Moves between points:
ZG: &>BQ, %>TB, ^>HG
GR: &>ZL, %>DM, ^>GZ
QP: &>QP, %>RG, ^>SB
HS: &>JP, %>FQ, ^>HT
BM: &>ZR, %>FT, ^>CR
HM: &>MB, %>LP, ^>FQ
LJ: &>LG, %>HT, ^>ZG
BQ: &>HG, %>RJ, ^>LP
MS: &>HT, %>HS, ^>LJ
ZR: &>GN, %>SF, ^>GQ
FP: &>HF, %>QS, ^>DD
DM: &>HL, %>HZ, ^>ZT
FZ: &>LF, %>DD, ^>MB
CL: &>GR, %>SF, ^>LS
FL: &>MH, %>SB, ^>MT
SF: &>BM, %>RC, ^>MB
NG: &>LQ, %>PG, ^>RG
HN: &>RG, %>LP, ^>QP
SB: &>LS, %>DM, ^>TM
FQ: &>CQ, %>MS, ^>RD
LG: &>FZ, %>PM, ^>HM
ZC: &>RD, %>TB, ^>FL
BB: &>FL, %>ZC, ^>MT
RG: &>MT, %>LQ, ^>DM
HQ: &>HB, %>TM, ^>HL
GZ: &>RC, %>QS, ^>SF
JP: &>HG, %>ZG, ^>ZC
ZL: &>LS, %>TM, ^>RC
HG: &>LP, %>RJ, ^>RD
LT: &>DT, %>HQ, ^>CL
DT: &>MR, %>HB, ^>GR
TB: &>RJ, %>JB, ^>BQ
JD: &>NG, %>NG, ^>HB
HL: &>GP, %>QP, ^>LL
CQ: &>ZG, %>QN, ^>MS
GP: &>PG, %>MH, ^>MH
PM: &>DD, %>FP, ^>FZ
PG: &>JD, %>MT, ^>LQ
QN: &>FQ, %>HM, ^>HS
HF: &>HF, %>RT, ^>GQ
LL: &>TM, %>SB, ^>HQ
LQ: &>HN, %>JD, ^>HZ
LS: &>GZ, %>GR, ^>FT
CR: &>GQ, %>ZR, ^>QS
MH: &>MT, %>BB, ^>PG
RT: &>FP, %>QC, ^>PM
FT: &>SF, %>GZ, ^>ZR
RC: &>FT, %>LS, ^>BM
JB: &>MT, %>TB, ^>RJ
TM: &>FM, %>ZT, ^>HB
LP: &>ZC, %>RD, ^>MB
LF: &>LF, %>HM, ^>QN
ZT: &>LL, %>HL, ^>FM
MB: &>QN, %>HF, ^>CQ
GN: &>QN, %>BM, ^>QC
HT: &>JB, %>ZC, ^>TB
HZ: &>PG, %>HB, ^>HL
RD: &>BB, %>ZC, ^>MH
QC: &>QS, %>CR, ^>FP
MR: &>CL, %>LT, ^>RT
JH: &>MS, %>CQ, ^>JB
DD: &>LJ, %>HF, ^>LF
FM: &>HQ, %>LL, ^>BM
GQ: &>QC, %>GN, ^>RT
RJ: &>ZG, %>LJ, ^>JP
QS: &>RT, %>JH, ^>HF
HB: &>LT, %>FM, ^>HN
MT: &>LJ, %>FL, ^>JD

Which point is each row?
[-149,  -58,   -3, -272,  -10,   29,    0,   -4,   -1] | LT
[ -11, -101,   17,  264,   -4,   68,    2,  125,   14] | ZG
[ 256,  -55,   -5,  -49,   -2,   23,   -4, -165,  -37] | ZR
[ 238,   32,   -1,   89,  -15,   80,   -3, -161,  -49] | GN
[-114,   27,    6, -270,    7,   53,   -7,  102,   10] | HL
[-150,  -57,    3, -270,  -10,   30,    0,   -4,   -1] | LT
[-153,  102,  -20,  218,    6,  -82,    2, -102,   -8] | LG
[   6, -103,   23,  246,   -3,   86,    5,  142,   16] | RJ
[ 236,   34,   -2,   90,  -10,   79,   -6, -163,  -47] | GN
[ 256,   41,   34,   24,    5,  155,   11,  -74,  -51] | CR
[ 187,  118,  -16, -184,   -8,  -23,    7,  126,   35] | GP
[-165,  -13,   20, -249,    9,   68,   -1,   83,    2] | ZT

Trace:
Answer with the point's row; about right is enough.
---
[   3, -107,    5,  264,    0,   59,    8,  124,   19]
%
[ -10, -102,   17,  262,   -2,   69,    1,  123,   19]
^
[  17, -105,    8,  252,   -9,   68,   11,  139,   20]
&
[ -15,  -54,  -23,  300,    8,  -28,   -5,   75,   18]
^
[ -96,   39,  -15,  226,   -2, -117,   -1, -151,  -10]
^
[ -93,  -35,  -31,  288,    5,  -64,   11,  -46,    2]
^
[ -76,  -52,   -3,  299,   15,  -38,   -1,    2,    2]
^
[ -57,   -9,   -3,  307,    4,    8,   -4,   55,   10]
&
[-155,   98,  -25,  219,    6,  -89,    0, -106,  -10]
---
[-121,    9,    8, -283,    8,   36,    7,   65,    5]
^
[  12,  117,   -5, -273,    2,  -28,    0,  106,   25]
^
[ -55,   68,   -2, -286,    5,   10,   -6,   94,   20]
%
[  95,  134,  -19, -256,   -1,  -41,   -9,   83,   26]
^
[ -83,    8,   15, -298,    1,   16,   16,   55,    4]
%
[  -5,   86,   -3, -290,   -2,    3,    3,   87,   17]
%
[-122,    8,    6, -284,    5,   38,    6,   64,    7]
&
[-149,  -62,    2, -269,  -10,   29,    4,   -5,   -2]
&
[-128,  -70,    7, -280,    1,    5,   -9,  -31,   -6]
---
[-162,  -15,   21, -245,    8,   72,   -2,   86,    1]
^
[-157,  -35,   21, -254,    0,   74,  -13,   64,    3]
%
[-167,  -17,   18, -241,    1,   72,   -7,   81,    3]
%
[ -91,  -29,    3, -297,    3,   20,    2,   54,    8]
%
[ -82,   11,   16, -298,    4,   13,   16,   56,    8]
^
[-163,  -12,   19, -244,    4,   68,    1,   82,    4]
^
[-158,  -36,   22, -253,    0,   74,  -13,   65,   -2]
^
[ 191, -104,   -2, -140,   15,  -17,   19, -173,  -44]
&
[ 256,  -52,   -3,  -50,   -1,   23,   -5, -166,  -42]
---
[  -6, -137,  -32, -237,  -14,  -80,    5, -128,  -11]
^
[ 117, -133,  -22, -147,   21, -105,   12, -184,  -36]
%
[  57, -138,  -21, -203,   -8, -101,   13, -161,  -13]
%
[  -9, -123,  -27, -244,  -10,  -82,    8, -129,   -8]
&
[  -4, -140,  -32, -237,  -13,  -80,    3, -128,   -7]
&
[  55, -138,  -21, -203,   -8, -105,   11, -161,  -11]
^
[ 158, -125,  -10, -124,    0,  -89,   -6, -192,  -23]
%
[ 127, -122,  -41, -138,   -5,  -95,    2, -193,  -23]
%
[ 152,  116,   40,  147,    5,  181,    3,  -55,  -52]
---
[   3, -105,   19,  248,    1,   87,    4,  143,   16]
&
[ -13,  -99,   14,  261,   -4,   68,   -1,  121,   18]
%
[  26, -104,   18,  245,    5,   88,  -12,  149,   14]
%
[  46,  -87,   11,  247,   12,   83,   16,  147,   11]
%
[  20, -104,   23,  244,    6,   87,  -10,  150,   14]
^
[   4, -107,   16,  249,    5,   81,  -21,  142,   16]
&
[  14, -107,    4,  256,   -8,   67,   13,  136,   20]
^
[ 124,  -55,  -11,  254,   -1,  -13,  -10,  125,   30]
^
[ 268,   87,  -16,  -45,   10,  -36,   -6,  129,   35]
---
[   3, -106,    9,  264,   -1,   58,    0,  121,   13]
^
[ 105,  -77,   -1,  241,  -18,   30,  -15,  146,   35]
%
[  22, -104,   17,  241,    2,   89,  -15,  145,   15]
&
[   4, -104,   24,  249,    1,   84,    3,  141,   19]
%
[ -55,   -9,    0,  306,    4,    5,   -2,   58,    9]
&
[-151,  101,  -23,  220,    4,  -85,    0, -103,   -8]
^
[-138,   49,  -19,  216,    5, -134,   13, -124,   -4]
%
[ -15,  -54,  -24,  301,   13,  -29,   -6,   72,   21]
^
[ -98,   40,  -13,  228,   -3, -117,   -2, -152,  -12]
---
[ -92,  -23,  -32,  268,  -15, -102,   -7,  -67,    7]
^
[ 123,  -56,   -8,  255,   -2,  -12,   -4,  120,   31]
&
[ 256,   16,    7,   95,   -4,  -16,    6,  151,   39]
^
[ 255,   90,    5,  -15,  -24,  -28,   -9,  150,   50]
^
[ 163,  144,   -2, -208,   15,  -58,  -16,   68,   17]
&
[ 173,  155,   13, -198,    2,  -68,    5,   51,   24]
^
[  93,  131,  -22, -252,   -6,  -45,   -9,   84,   27]
&
[ 256,   89,    0,  -14,  -23,  -25,  -10,  149,   49]
&
[ -55,   -7,   -4,  305,    3,    6,   -1,   55,    6]
---
[  17,  191,   22,  199,    7,  133,    8,  -57,  -40]
%
[  47,  186,   55,  130,    9,  199,  -18,  -39,  -50]
^
[-129,  174,    3,  207,   -3,   -2,   -2,  -99,  -21]
^
[-156,  117,  -19,  187,   -2,  -93,   -6, -134,  -10]
%
[-129,  155,   -5,  223,  -24,  -27,    1, -100,   -6]
^
[-154,   89,  -24,  179,    5, -125,   -6, -142,  -15]
^
[-111,   19,  -41,  234,   -7, -119,    6, -128,   -4]
%
[-134,   44,  -21,  218,    3, -133,   13, -124,   -5]
%
[ -15,  -55,  -21,  300,    9,  -31,   -6,   73,   17]
---
[ -94,  -28,    4, -294,    1,   17,    4,   58,    7]
^
[-163,  -41,    7, -256,   -7,   56,    9,   56,    3]
^
[-117,    8,    8, -282,    8,   38,   10,   66,    5]
&
[-149,  -61,    1, -271,  -12,   28,   -1,   -5,   -2]
^
[ -16, -130,  -17, -234,    5,  -66,   12, -142,  -23]
%
[ 139, -120,  -16, -103,   -4, -104,    3, -214,  -24]
%
[ 119, -135,  -23, -145,   18, -105,    9, -187,  -30]
%
[  54, -139,  -22, -206,  -10, -105,   10, -159,  -13]
^
[ 157, -122,   -9, -124,    3,  -91,   -9, -189,  -24]
---
[ 256,  -54,   -6,  -49,   -2,   24,   -6, -166,  -41]
^
[ 204,  103,   56,   82,   17,  175,  -25,  -53,  -55]
%
[ 237,   33,    4,   94,  -10,   81,   -9, -165,  -47]
&
[-108,   20,  -42,  235,   -8, -123,    9, -129,   -5]
%
[-132,   44,  -20,  216,    5, -131,   15, -122,   -5]
